Below are the code and all the weights of a small trained network. Each question names an input and a class and asks about switching units off, where a switched-off unit gives its printed mean instead of its output.

import numpy as np


def w(rows, s, z=0):
    codes = np.array(rows[::2]) - 128.0
    scale = np.full(codes.shape[1], s)
    scale[-1] = z or s
    return codes * scale


def f(y):
    return np.maximum(y, 0)


def log_softmax(a):
    a = a - a.max(-1, keepdims=True)
    return a - np.log(np.exp(a).sum(-1, keepdims=True))


def net(x, mask):
    res = np.array(x, float).reshape(1, 3) / 4 @ E
    y = f(res @ A[0][:, :-1].T + A[0][:, -1])
    res = res + np.where(mask, y, B[0][:, -1]) @ B[0][:, :-1]
    return log_softmax(res[-1] @ U[:, :-1].T + U[:, -1])


A, B = {}, {}
E = w([
[49,127,197,143,55,67,178,98,124,32,84],'x0',
[155,12,43,81,9,143,130,167,116,79,180],'x1',
[188,135,183,184,105,108,58,90,232,90,80],'x2',
],0.013)
A[0] = w([
[143,47,59,99,44,149,159,169,169,71,150,232],'n0',
[116,84,103,111,148,151,174,135,90,144,148,30],'n1',
[116,84,140,96,92,132,174,116,99,128,125,88],'n2',
[113,136,195,196,109,117,92,78,196,99,63,153],'n3',
[150,124,77,81,122,163,114,180,138,155,185,44],'n4',
[151,146,98,121,206,174,98,107,130,217,129,157],'n5',
[107,71,110,154,103,97,81,124,190,68,120,101],'n6',
[75,176,162,148,195,118,165,114,82,161,119,253],'n7',
[137,159,254,217,108,70,138,80,155,98,62,93],'n8',
[192,168,114,164,143,166,85,135,192,179,103,121],'n9',
],0.012,0.0051)
B[0] = w([
[76,112,117,90,88,145,102,204,123,95,143,253],'n0',
[105,86,173,145,131,138,104,149,120,85,110,175],'n1',
[207,113,155,159,109,109,140,134,86,137,124,171],'n2',
[161,57,201,227,134,184,100,116,173,117,166,210],'n3',
[164,120,134,194,170,121,168,140,101,172,150,196],'n4',
[119,226,98,120,159,89,134,143,35,131,167,215],'n5',
[89,170,112,60,98,124,106,137,137,111,104,181],'n6',
[164,241,83,86,140,86,110,153,133,111,90,218],'n7',
[175,126,217,243,160,192,142,45,145,152,132,226],'n8',
[166,182,87,154,245,82,163,74,84,141,135,192],'n9',
],0.012,0.025)
U = w([
[121,28,125,124,94,194,110,202,78,138,168,126],'0',
[123,179,36,64,207,77,126,180,59,160,147,197],'1',
[89,109,99,92,128,90,165,125,230,190,122,17],'2',
[204,165,145,192,198,78,165,65,92,174,118,154],'3',
[109,121,95,2,11,77,115,184,109,95,83,232],'4',
[148,73,118,182,197,126,109,24,167,156,137,2],'5',
[159,105,198,181,111,180,102,89,248,133,110,151],'6',
[148,84,116,103,138,99,206,96,119,175,152,30],'7',
],0.0095,0.0039)

Each question gives the input, the list of numbers given to net, and the class t.
The units are the neurons (one row each of A and B). Each row of codes is followed by its name. A weight is (code - 128) times the scale printed after its matrix; where a second scale follows, it is the last column's (A, B and U).
mask holds one flag per neuron, in row order. A switched-off neuron (its flag False) gives its mean, the last column of its row in B, instead of its output. The means were averaged over made-up inputs and are rounded, as every weight is.
A unit's drop is (log p(t) with every unit on - log p(t) with that unit switched off) / (log p(t) with every unit on - log p(t) with every unit switched off).
The circuit of an input: a set's keep is (log p(t) with only the set's units on - log p(t) with every unit switched off) / (log p(t) with every unit on - log p(t) with every unit switched off). Starting from all 10 units, units are removed one at a time, each time the one whose removal leaves the highest keep (on an exact tie, the one counted first), for as long as the keep stays at least 0.8.
units of the circuit, in order: the units of the circuit, biggest drop first
unit that matters most: the unit with the biggest drop
k most important neurons: the k neurons with the biggest drops, biggest first
drop when u is switched off: that unit's drop, to one decimal
input [3,-7,6], class 6: units of the circuit, in order => [n3]
input [6,8,6], class 0: units of the circuit, in order => [n0 n3]
input [5,6,-8], class 0: 2 most important neurons => [n7 n6]
input [-2,5,1], class 4: 2 most important neurons => [n8 n3]
input [-3,3,-3], class 0: 2 most important neurons => [n7 n9]
input [-7,5,-5], class 0: 4 most important neurons => [n7 n9 n1 n0]
input [5,-3,-8], class 1: 3 most important neurons => [n8 n0 n7]
input [6,5,2], class 0: 3 most important neurons => [n7 n0 n3]
input [3,-3,-1], class 6: 3 most important neurons => [n5 n9 n4]
input [-8,-7,2], class 1: 2 most important neurons => [n5 n8]
input [-3,3,7], class 6: 3 most important neurons => [n5 n3 n7]
input [-2,3,-8], class 0: 3 most important neurons => [n9 n1 n7]
input [-8,-4,0], class 1: 2 most important neurons => [n8 n5]
input [1,7,6], class 4: unit that matters most => n6
input [8,4,0], class 0: 2 most important neurons => [n0 n7]
input [0,4,4], class 4: drop when n8 is switched off => 0.3
input [6,1,-3], class 4: drop when n3 is switched off => 0.3
input [-4,5,0], class 0: drop when n7 is switched off => 0.8
